In the rows, zero is written as 128.
Each row of numbers stands for one element and depends on some of the facts below. Use the named rows to name the rest.

Facts:
subos tife:soro grakagem:a mitibrum:254
rubren tife:maflegel grudrofi:ragrom grakagem:b mitibrum:519
nudaza grudrofi:dege grakagem:a mitibrum:254
vobres grakagem:a mitibrum:519
flomi grudrofi:movim grakagem:a mitibrum:254
sastel grudrofi:stuklak grakagem:b mitibrum:254
libe grudrofi:melam grakagem:a mitibrum:519
vobrar tife:klegre,maflegel,plifur grudrofi:dovivin grakagem:b mitibrum:519
ragrom grudrofi:puplor grakagem:a mitibrum:519
skamo tife:klegre,maflegel grakagem:a mitibrum:254
dridre tife:dredres grakagem:a mitibrum:519
soplek tife:trastirak,miban grakagem:a mitibrum:519
miban grudrofi:radradis grakagem:b mitibrum:519
votra tife:maflegel,fulal grakagem:b mitibrum:519
puplor tife:lonostok,puskal grudrofi:disil grakagem:b mitibrum:519
storo grakagem:a mitibrum:519
babron grudrofi:fleklo grakagem:a mitibrum:254
zosin grudrofi:flomi grakagem:a mitibrum:519
dezope grudrofi:gonin grakagem:a mitibrum:519
dreko grakagem:a mitibrum:254
morekla grudrofi:gudris grakagem:a mitibrum:519
plafis grakagem:b mitibrum:519
lonostok tife:maflegel grakagem:b mitibrum:519
melam tife:dredres,tonar grudrofi:breras grakagem:a mitibrum:519
fogradu grudrofi:pimu grakagem:a mitibrum:254
ruvan grudrofi:trastirak grakagem:b mitibrum:519
sefosun grudrofi:skiplik grakagem:b mitibrum:519
movim grudrofi:zutreste grakagem:b mitibrum:254
trege grudrofi:trekan grakagem:b mitibrum:254
tetritre grudrofi:semar grakagem:a mitibrum:519
zaklas grudrofi:kobi grakagem:a mitibrum:254
semar grudrofi:kirozi grakagem:b mitibrum:519
gotra grudrofi:zade grakagem:a mitibrum:519
zatrepe tife:dredres grakagem:b mitibrum:519
griska grudrofi:libe grakagem:b mitibrum:254
futros grudrofi:miban grakagem:b mitibrum:519
fligrudur grudrofi:storo grakagem:b mitibrum:254
nadra tife:vagre grakagem:a mitibrum:519
trekan tife:gusol grudrofi:pudin grakagem:a mitibrum:519
sobroza grudrofi:stistir grakagem:a mitibrum:519
trekes grudrofi:fogradu grakagem:b mitibrum:519
buzo grudrofi:trekes grakagem:a mitibrum:254
dovivin grudrofi:futros grakagem:b mitibrum:519
gregi tife:gusol,vobrar,melam grakagem:b mitibrum:519
rustum tife:maflegel grakagem:a mitibrum:519
ponas grudrofi:rubren grakagem:a mitibrum:519
buflor grakagem:b mitibrum:254
kirozi grudrofi:kletok grakagem:a mitibrum:254
toma tife:melam grudrofi:mubrodran grakagem:b mitibrum:519
skisas grudrofi:vobrar grakagem:a mitibrum:519
fedus grudrofi:zabrur grakagem:b mitibrum:254
gesku tife:zokol,miban grakagem:a mitibrum:254
fabrilir grakagem:b mitibrum:519
pliplek grudrofi:buflor grakagem:a mitibrum:519
mubrodran grudrofi:ponas grakagem:b mitibrum:254
maflegel grakagem:b mitibrum:254
gudris grudrofi:kuzin grakagem:a mitibrum:254
baflom grudrofi:fligrudur grakagem:a mitibrum:519
gastostek tife:bidril grakagem:a mitibrum:519
zabrur grudrofi:buzo grakagem:a mitibrum:519
klegribos grudrofi:pliplek grakagem:a mitibrum:519
vagre tife:moskes grudrofi:dreko grakagem:a mitibrum:519
letri tife:maflegel grudrofi:zoplizon grakagem:a mitibrum:254
zoplizon grudrofi:druma grakagem:a mitibrum:254
lutu tife:dredres,puskal,maflegel,vobres grakagem:b mitibrum:254
stigodras grudrofi:vagre grakagem:a mitibrum:519
fulal grakagem:a mitibrum:519
breras grudrofi:vipla grakagem:b mitibrum:519
zade grudrofi:grute grakagem:b mitibrum:519
dege grudrofi:babron grakagem:b mitibrum:519
radradis grudrofi:baflom grakagem:a mitibrum:254
stelem tife:fabrilir,melam,maflegel,fulal grakagem:b mitibrum:519
stistir grudrofi:zaklas grakagem:a mitibrum:254
grute grudrofi:trege grakagem:a mitibrum:254
stupun grudrofi:ritris grakagem:b mitibrum:254
sitroflun tife:trekan,maflegel grakagem:a mitibrum:254
druma grudrofi:stepom grakagem:b mitibrum:519
tonar grakagem:a mitibrum:519
zokol tife:maflegel grakagem:a mitibrum:254
kladrim tife:klegre grakagem:a mitibrum:519
tibun grudrofi:vaflan grakagem:b mitibrum:254
gonin grudrofi:klurak grakagem:b mitibrum:254
plifur tife:gusol,dredres grakagem:a mitibrum:519
kletok tife:dredres,miban,maflegel,plidil grudrofi:noge grakagem:b mitibrum:519
nusosko tife:maflegel grakagem:a mitibrum:254
disil grudrofi:stivi grakagem:a mitibrum:519
moskes grudrofi:tibun grakagem:b mitibrum:254
stepom grudrofi:tetritre grakagem:a mitibrum:519
kloduste grudrofi:griska grakagem:b mitibrum:519
melom grudrofi:donuvuk grakagem:a mitibrum:519
ritris grudrofi:klegribos grakagem:a mitibrum:519
kipo tife:fleklo grakagem:b mitibrum:254
plitonu grakagem:a mitibrum:519
klurak grudrofi:gotra grakagem:b mitibrum:519
vipla grudrofi:sastel grakagem:a mitibrum:519
zutreste grudrofi:melom grakagem:b mitibrum:254
drogil grudrofi:sefosun grakagem:a mitibrum:519
soro tife:lonostok,dredres grakagem:a mitibrum:254
kuzin grudrofi:stigodras grakagem:b mitibrum:254
trastirak tife:maflegel grudrofi:kloduste grakagem:a mitibrum:254
brivus grakagem:b mitibrum:254
pudin grudrofi:ruvan grakagem:b mitibrum:254
stistel grakagem:a mitibrum:254
gusol tife:trastirak,maflegel grakagem:b mitibrum:519
donuvuk grudrofi:drogil grakagem:a mitibrum:519
pimu grudrofi:stupun grakagem:a mitibrum:519
puskal grakagem:b mitibrum:254
toske tife:lutu grudrofi:skisas grakagem:b mitibrum:254
skiplik grudrofi:morekla grakagem:a mitibrum:519
plidil tife:dredres,klegre,miban grakagem:a mitibrum:254
kobi grudrofi:nudaza grakagem:a mitibrum:519
fleklo tife:lutu grakagem:a mitibrum:254
lonul tife:tonar grakagem:a mitibrum:254
klegre tife:rustum,gusol,vobres grakagem:b mitibrum:254
podim grudrofi:toma grakagem:b mitibrum:519
noge grudrofi:fedus grakagem:a mitibrum:519
dredres tife:maflegel grakagem:b mitibrum:519
stuklak grudrofi:sobroza grakagem:a mitibrum:519
vaflan grudrofi:dezope grakagem:a mitibrum:519
stivi grudrofi:letri grakagem:b mitibrum:254
bidril grakagem:a mitibrum:254

Known rows:
[114 119 125 117 121 119 123 145 153 125 130 131 130 126 122 129 130 121
 126 125 114 118 119 123 137 125 151 133 126 121 125 128 119 124 139 141
 128 125 111 135 113 122 109 126 122 122 114]: tetritre
[118 119 121 112 124 117 125 133 152 121 125 128 118 127 119 129 151 121
 123 124 116 120 123 123 135 121 124 118 127 123 125 134 130 123 112 135
 122 137 105 133 126 124 115 127 118 119 114]: ponas
[115  91 120 122 138 134 140 148 126 101 123 140 125 144 122 123 133 114
 128 127 151 117 119 114 151 111 119 119 160 124 128 107 114 119 110 119
 119 179 142 116 106 161 151 125 111 159 148]: soro
[142 135 121 151 129 128 136 115 118 111 124 124 139 128 135 127 128 145
 130 126 115 126 122 121 128 118 117 126 129 126 130 117 124 135 127 123
 130 123 122 113 131 116 133 127 143 125 113]: puskal
[125 132 123 148 122 113 129 150 137 114 128 140 118 128 135 130 150 120
 128 126 118 123 133 124 117 118 115 117 120 141 125 153 140 124 119 127
 122 138 143 116 133 129 104 126 112 122 121]: gudris
[164  99 126 114 114 118 143 133 111 104 168 120 113 124 141 125  99 116
 123 125 183 117 123 159 138 127 104 122 122 131 118 116 108 137 122 122
 129 119 147 114 109 112 133 123 152 142 186]: zokol
[132  92 121 122 122 119 126 129 123 111 129 125 128 131 144 130 109 116
 128 129 117 138 120 124 159 120 115 118 127 138 130 149 144 122 137 123
 125 114 114 114 108 120 108 128 118 120 112]: nudaza
[127 108 128 136 121 125 151 116 118 153 126 135 119 126 157 140 118 163
 129 124 116 131 138 124 138 125 139 137 126 140 129 144 107 158 181 122
 123 112 138 116 124 112 113 134 170 128 113]: fulal
[153 119 119 124 119 120 124 117 117 109 130 117 150 127 117 128 121 118
 125 133 147 149 120 121 151 115 118 115 125 121 134 133 168 121 117 126
 124 137 111 114 126 137 126 127 114 125 116]: griska
[112 100 123 114 130 118 143 118 117 118 126 136 123 127 160 127 120 128
 127 126 116 124 129 123 134 120 130 124 123 147 125 133 115 151 161 125
 127 112 122 113 110 115 115 130 144 120 119]: nadra
[140 132 121 131 132 121 122 117 119 150 122 118 120 130 118 125 141 123
 129 129 118 145 122 122 116 118 115 116 124 121 140 131 144 125 116 128
 125 130 108 115 148 138 129 126 123 121 116]: zade
[112 137 125 125 142 142 124 133 126 128 123 120 130 130 114 127 135 121
 131 130 119 130 122 119 113 120 147 122 132 121 126 105 133 123 107 128
 123 135 118 145 125 157 127 127 114 120 121]: toma
[168 136 124 122 116 124 130 132 119 103 129 117 121 126 122 125  99 121
 123 130 200 115 118 142 127 122 112 123 125 124 121 110 110 131 111 122
 131 152 122 116 110 114 142 122 152 120 187]: maflegel
[117 102 119 113 128 119 132 129 128 102 126 141 141 129 146 128 129 115
 126 134 128 116 120 120 156 113 119 118 131 151 128 124 121 123 113 121
 121 146 113 114 108 117 133 125 116 123 136]: lonul
[137 100 119 123 122 120 124 125 115 114 126 121 127 130 139 129 110 118
 125 125 119 140 123 128 160 118 117 116 128 125 132 147 144 121 135 128
 123 110 113 112 119 116 108 131 118 123 117]: zaklas
[125 155 116 122 126 115 136 128 132 110 125 144 131 130 129 126 153 118
 127 125 118 116 122 121 145 118 115 123 124 140 128 133 114 121 113 125
 124 137 123 117 144 116 143 125 132 125 118]: dreko
[103 183 129 117 167 123 127 113 117 172 128 160 123 132 136 129 116 116
 129 120 117 128 178 144 109 124 171 169 128 134 130 137 109 135 133 124
 124 112 143 179 150 125 161 129 153 127 124]: kladrim
[168  97 118 112 114 120 122 133 110 110 160 114 115 122 121 119  99 115
 122 124 214 119 123 184 141 123 113 118 125 119 121 130 113 122 113 122
 123 114 136 114 107 112 138 124 128 130 194]: trastirak
[139 143 142 153 121 131 125 125 115 153 124 120 122 129 117 128 111 162
 129 126 117 142 126 122 113 149 127 118 128 119 135 130 139 123 146 138
 145 111 130 113 144 128 113 130 133 127 116]: tibun
[136  89 115 114 120 121 121 114 136 109 148 117 144 127 171 127 109 118
 124 139 141 146 121 121 183 117 113 113 125 151 131 151 156 121 145 123
 123 151 105 112 102 112 105 130 117 119 128]: gotra
[118 102 119 120 123 116 125 124 139 120 126 129 121 127 129 130 138 118
 128 123 115 124 126 126 146 123 123 124 123 128 128 141 126 127 139 124
 121 129 113 114 111 120 107 125 119 118 115]: pliplek

Which element is each row?
No name comes twice in this set of rows, the named rows included.
[150  98 162 125 119 208 142 136 112 108 130 117 114 125 116 120  98 119
 129 123 178 116 120 119 114 123 115 170 127 114 120 101 106 145 113 116
 140 127 190 141 104 151 172 128 125 186 199]  dredres
[123 118 135 177 131 136 146 124 124 165 131 120 118 126 143 129 137 186
 127 129 118 142 138 128 109 176 112 133 122 125 128 135 128 140 168 136
 129 121 142 115 121 132 103 128 116 122 114]  sefosun

Now the same elements, written a new way:
Known rows:
[125 126 130 137 113 129 122 117 141 126 121 141 122 129 121 123 129 126
 123 126 138 126 129 126 128 137 137 128 133 129 122 132 127 121 124 122
 118 118 120 124 134 119 128 125 124 130]: lonul
[125 126 125 127 112 126 122 123 122 126 139 121 131 125 121 139 121 123
 122 148 143 125 143 129 127 124 139 127 121 142 133 126 131 115 124 136
 121 119 124 146 119 131 121 137 130 128]: sobroza
[164 127 124 126 118 126 122 122 121 123 122 123 121 122 126 147 145 131
 120 115 132 140 122 132 128 115 133 127 145 120 121 121 108 125 122 117
 112 121 119 121 171 122 118 123 142 126]: gregi
[178 125 125 124 161 126 162 194 119 125 159 117 121 119 171 132 126 143
 124 129 124 139 121 127 127 114 121 131 149 119 119 118 106 168 124 144
 112 192 117 118 184 121 116 121 118 125]: gusol
[124 126 125 127 114 129 121 122 130 125 114 131 127 137 121 120 122 125
 120 115 120 130 123 127 128 117 131 126 120 120 121 125 128 113 133 118
 139 121 135 128 120 126 125 125 126 128]: tibun
[124 126 133 126 112 128 125 119 123 126 113 129 134 137 121 118 121 124
 121 119 147 128 123 126 128 140 125 129 129 120 140 120 144 114 126 139
 129 120 136 126 121 121 116 126 129 128]: kirozi
[124 127 128 125 221 128 173 195 128 126 175 119 127 120 161 114 122 128
 171 153 116 126 134 122 127 129 115 130 124 136 121 123 109 197 146 137
 156 198 117 122 119 123 145 121 114 127]: lonostok
[123 126 133 128 113 128 125 120 124 127 113 127 133 135 121 120 121 124
 121 120 145 128 124 126 128 141 128 129 128 119 139 120 143 114 126 140
 129 120 134 126 123 121 116 127 131 127]: zoplizon
[127 125 136 125 153 128 160 150 125 138 153 119 126 123 165 116 120 133
 139 140 130 126 126 124 126 130 124 141 131 119 120 118 122 163 126 147
 116 171 118 122 144 119 121 123 117 128]: sitroflun
[125 125 142 125 180 129 175 171 130 142 167 119 131 121 174 115 120 132
 157 152 124 125 134 122 126 138 120 148 128 123 121 119 123 181 139 153
 128 194 117 122 130 119 128 122 114 128]: nusosko
[125 125 126 127 121 130 121 122 122 126 122 124 128 120 128 139 121 124
 122 131 116 125 123 126 129 135 134 126 121 137 137 133 138 139 132 140
 120 118 127 129 127 122 116 138 147 127]: morekla
[126 144 158 122 119 129 117 121 162 212 108 121 142 137 149 139 179 164
 251 111 121 146 123 184 126 202 115 122 118 150 127 116 167 143 124 107
 112 119 114 133 137 173 195 170 120 129]: fleklo
[125 127 125 126 120 128 122 123 129 125 112 132 128 139 120 116 127 125
 120 115 137 138 123 128 128 123 127 127 122 120 125 120 130 113 134 123
 150 120 139 125 120 133 116 125 131 128]: fedus
[124 126 127 126 121 127 122 117 121 126 121 127 136 128 121 128 122 124
 122 126 140 126 123 126 127 137 118 128 132 120 154 127 140 115 125 139
 128 120 137 127 119 133 116 130 131 127]: stepom
[126 126 124 127 119 128 121 123 137 125 112 138 122 131 121 118 127 125
 122 115 143 132 122 126 128 123 131 128 120 121 121 134 129 114 124 110
 140 120 137 127 120 124 117 126 122 134]: buflor
[125 126 123 126 126 127 121 124 121 124 120 127 127 128 120 129 123 123
 121 122 117 126 122 127 128 117 126 126 120 126 125 132 123 115 129 122
 141 120 135 130 119 144 122 125 133 128]: dovivin
[128 125 126 128 120 128 122 119 122 126 125 127 123 122 126 133 125 124
 125 125 136 126 123 125 128 132 122 128 127 132 131 135 131 129 123 124
 113 121 126 125 128 122 128 130 122 129]: gastostek
[125 125 127 130 112 129 121 119 131 126 115 131 125 129 124 123 121 125
 123 120 146 126 122 126 128 136 131 131 121 123 122 132 143 115 124 127
 118 120 132 129 126 120 117 127 123 131]: stistel
[125 126 123 126 114 129 120 122 121 124 130 129 136 133 120 127 121 125
 120 118 116 126 122 126 128 115 114 125 121 121 122 143 124 114 133 115
 128 121 140 125 119 141 148 126 122 128]: zade
[124 125 126 127 111 139 120 119 121 130 129 128 140 137 122 122 120 126
 120 124 116 126 123 127 128 117 120 126 121 120 122 131 144 115 129 127
 113 120 134 125 122 121 142 126 121 129]: grute
[124 125 125 127 112 135 121 118 121 126 136 127 141 130 121 131 120 124
 121 129 116 125 122 125 128 116 114 126 122 121 125 142 139 115 127 130
 113 120 137 125 120 123 145 130 122 128]: gotra

Rows to name:
No name comes twice in this set of rows, the named rows included.
[126 132 126 124 124 128 120 123 148 144 111 122 123 134 128 126 153 137
 150 113 126 143 122 153 128 144 126 125 120 130 121 119 134 126 124 108
 129 120 117 126 130 148 149 129 122 129]  kipo
[125 126 133 134 116 128 123 119 144 126 118 140 122 130 122 122 132 126
 124 125 135 125 132 124 129 144 136 127 131 133 123 128 129 124 124 119
 119 119 117 125 131 119 135 125 122 129]  subos
[125 127 124 126 113 125 122 133 122 124 134 123 127 129 120 135 125 123
 121 134 131 125 136 134 127 116 136 127 120 137 122 130 118 114 124 119
 139 121 130 144 118 148 130 126 127 128]  breras
[142 124 136 125 145 128 160 149 122 139 151 119 122 121 171 117 122 141
 135 136 132 128 124 124 127 120 125 137 141 120 121 117 112 161 124 149
 113 173 116 120 166 119 118 123 118 127]  skamo
[124 125 151 126 184 127 184 159 124 142 165 119 141 127 167 115 121 126
 151 153 122 125 138 123 126 143 117 144 138 120 123 117 124 166 150 166
 139 194 117 122 126 120 120 122 115 126]  letri
[126 126 125 126 189 127 156 182 123 126 158 121 125 119 150 115 121 126
 143 140 117 125 124 124 127 119 116 131 121 129 121 126 109 172 137 133
 146 177 121 123 120 130 131 123 116 127]  votra
[196 125 124 123 110 124 122 137 120 126 112 119 119 126 153 161 154 160
 120 113 141 166 120 171 128 113 138 126 151 118 119 116 107 116 121 121
 110 133 116 118 226 121 116 124 149 125]  klegre
[124 166 155 123 182 128 122 124 180 176 112 121 127 136 148 117 189 177
 245 115 115 141 143 142 127 181 122 121 121 155 121 116 116 177 133 106
 135 131 113 123 134 148 209 124 118 128]  lutu
[174 125 124 124 108 127 121 119 118 127 141 119 122 125 145 165 124 143
 119 120 117 141 122 145 128 112 121 125 159 118 121 118 108 115 122 138
 108 121 117 119 202 121 129 125 137 125]  trekan
[124 124 129 129 113 133 122 122 130 127 113 127 127 127 129 130 121 124
 121 125 115 125 123 126 129 138 142 127 121 128 123 122 142 127 135 140
 122 118 126 129 133 121 115 131 143 129]  gudris
[123 153 140 159 131 126 131 110 154 125 158 159 121 129 118 136 163 128
 123 170 116 124 186 123 129 127 157 123 174 163 130 136 106 129 122 110
 120 117 115 124 129 118 181 122 141 127]  melam
[127 127 124 126 175 128 147 152 123 124 150 121 123 120 138 116 126 125
 127 136 119 126 125 124 127 116 122 128 127 131 122 131 109 161 128 126
 142 154 121 122 121 125 132 122 118 127]  stelem
[159 126 125 124 153 126 153 172 120 125 153 118 122 120 156 136 131 137
 123 132 115 138 123 127 127 115 125 126 148 119 121 118 107 154 125 143
 113 168 117 119 174 122 119 122 120 125]  vobrar
[152 138 131 133 121 127 126 113 128 125 134 141 120 121 124 152 167 151
 124 133 123 126 137 125 129 117 143 124 186 136 123 121 106 142 121 114
 112 117 114 119 192 117 148 122 152 126]  plifur
[124 149 133 127 193 126 158 119 138 124 148 132 122 129 121 116 153 132
 131 145 117 126 148 122 128 128 129 125 164 131 132 120 107 153 130 124
 156 136 116 121 126 121 153 120 120 125]  kletok

Now the same elements, written a new way:
Some rows with their names:
[134 123 158 132 104 154 115 113 152 140 139 103 125 164 137 141 123  78
 135 108 134 122 102 126  93 106 137]: flomi
[128 126 158 134 103 137 135  84 139 135 163 144 118 174 127 142  99  86
 182 121 134 125 108 129  66 100 125]: stistir
[135 132 145 166 102 142 124  87 130 104 165 149 104 143 132 153  91  93
 134 111 104 126 129 136  86 115  93]: libe
[108 129 130  96 126  89 170 175 138 124 130 106 111 101 106 106 139 124
 197 109 140 111 117 124 178 136 122]: zokol
[133  94 129 112 157 108 120 103 143 129 106 101  98 169 147  95 103 105
 139 138 150 111 159 160 135  67 133]: brivus
[121 130 138 162 175 149 139 131 130 111 144 117 105 128 151 119  93 100
 129 114 120 115 135 174 123 108 110]: plitonu
[ 54 114 152  47 148  52 146  87 148 106 106  65 147  44  95 117 182 208
 188 118 119 133 163  77 186  33 103]: maflegel
[163  89 134 112  78 117  96  88 149 121 103  95 104 170 138 120 113  90
  88 126 133 115 150 120 130  79 118]: gonin
[114 117 122  79 126  56 146 135 150 124 110  99  90 114  96  74 144 146
 189 121 126 109 163 118 192 102 139]: klegre
[134 146 148 158 123 160 113 109 141 116 147 126 112 139 131 138 107  93
 113 100 104 126 125 140  94 120 122]: zosin
[124  56 245 139 112 101  59 103  83 133 132 108  73 144  44 137 136 104
  92 127 180 133 159 128 111  35 145]: moskes
[142 151 143 144 124 173 119 114 131 117 140 134 119 134 118 131 100  98
 105  97 106 121 126 137  87 112 132]: ragrom
[145 157  84  92 102  64  91 138 158  95  89 175 110 147  91 162 111 154
  89 118 162 163 154 147 110 151 138]: toma
[150 152 122  81  73 119 153 177 133 131 123 143 119 121  62 113 131 113
 170  91 132 112 105  99 141 158 158]: letri
[146 135 135 137 118 121  82  77 155 113 116 128  91 161 120 119 109 113
  92 111 103 128 164 142 103  92 138]: futros
[138 119 155 127 103 156 121 112 146 137 139 110 129 162 135 137 117  80
 134 111 133 118 106 125  95 104 130]: radradis
[134 118 151 117 109 111  76  87 179 143 109  93 100 191 133 121 136  97
 117 118 134 133 145 133 106  87 161]: zutreste
[120 155 102 128 144  88 156 189 138 102 131 143  98 100 106 121 118 130
 161 103 133 125 131 159 163 174 117]: dridre
[148 107 137 107 104 117  98  81 153 134 109 112 104 182 126 114 112 100
 120 129 137 120 149 128 107  75 145]: fligrudur
[153  89 145 136  68 152 123 116 133 118 137  94 125 146 153 145 110  67
 104 114 132 108 109 113 125 108  88]: grute
[131 122 153 130 107 152 128 106 139 136 146 121 123 163 132 135 107  85
 152 114 135 118 108 128  88 101 127]: babron

Rows to name:
No name comes twice in this set of rows, the named rows included.
[156 141 128 121 127 138  92  85 140 114 111 134 101 153 105 108  98 119
  82 110 106 120 165 141  98  80 150]  trekes
[108 144 112  99 147  56 135 127 151 101 112 119  87  87  93  92 139 168
 158 110 102 124 178 134 184 110 126]  lonostok
[118 128 116  99 125  91 168 183 140 124 129 118 113 117 113 111 128 118
 191 115 152 115 115 136 172 147 126]  soro
[103 144 114  99 151  49 133 132 148 101 109 121  89  85  89  98 138 172
 156 112 109 128 178 134 181 112 121]  gusol
[156 113 135  97 102 129 103  86 146 132 106 117 110 176 115 110 109 102
 110 124 136 117 147 124 101  71 155]  stupun
[152  93 136 115  82 101 107  63 144 123 127 125  93 182 132 124 100  98
 131 135 132 121 153 122 105  76 113]  griska
[108 108 147 127 164 155 151 114 136 128 136  86 137 136 171 116 108  97
 156 127 141 110 115 145 122  71 110]  bidril
[141 109 143 116  99  94 111  51 147 131 136 146  90 195 120 123  96 104
 166 136 135 129 153 129  77  72 133]  sastel
[156 109 125 145  91 109  91  69 144  96 123 128  80 152 131 128  96 105
  82 121 102 122 171 132 119  93  96]  ruvan
[126 152 151 161 122 145 123  88 136 117 166 155 104 150 121 145  93 101
 149 107 106 132 124 145  68 115 119]  kobi
[154 114 137 103 104 126  98  83 150 134 109 114 106 180 118 111 114 103
 115 123 135 121 148 127 102  72 152]  mubrodran
[154 130 116  86  67  73 121 123 161 131 112 122  81 155  83  86 135 114
 163 111 112 110 149 105 155 130 158]  toske
[129 143 149 166 114 137 126  82 133 110 170 160 102 148 126 149  87  98
 153 112 104 131 129 141  69 116 104]  vipla

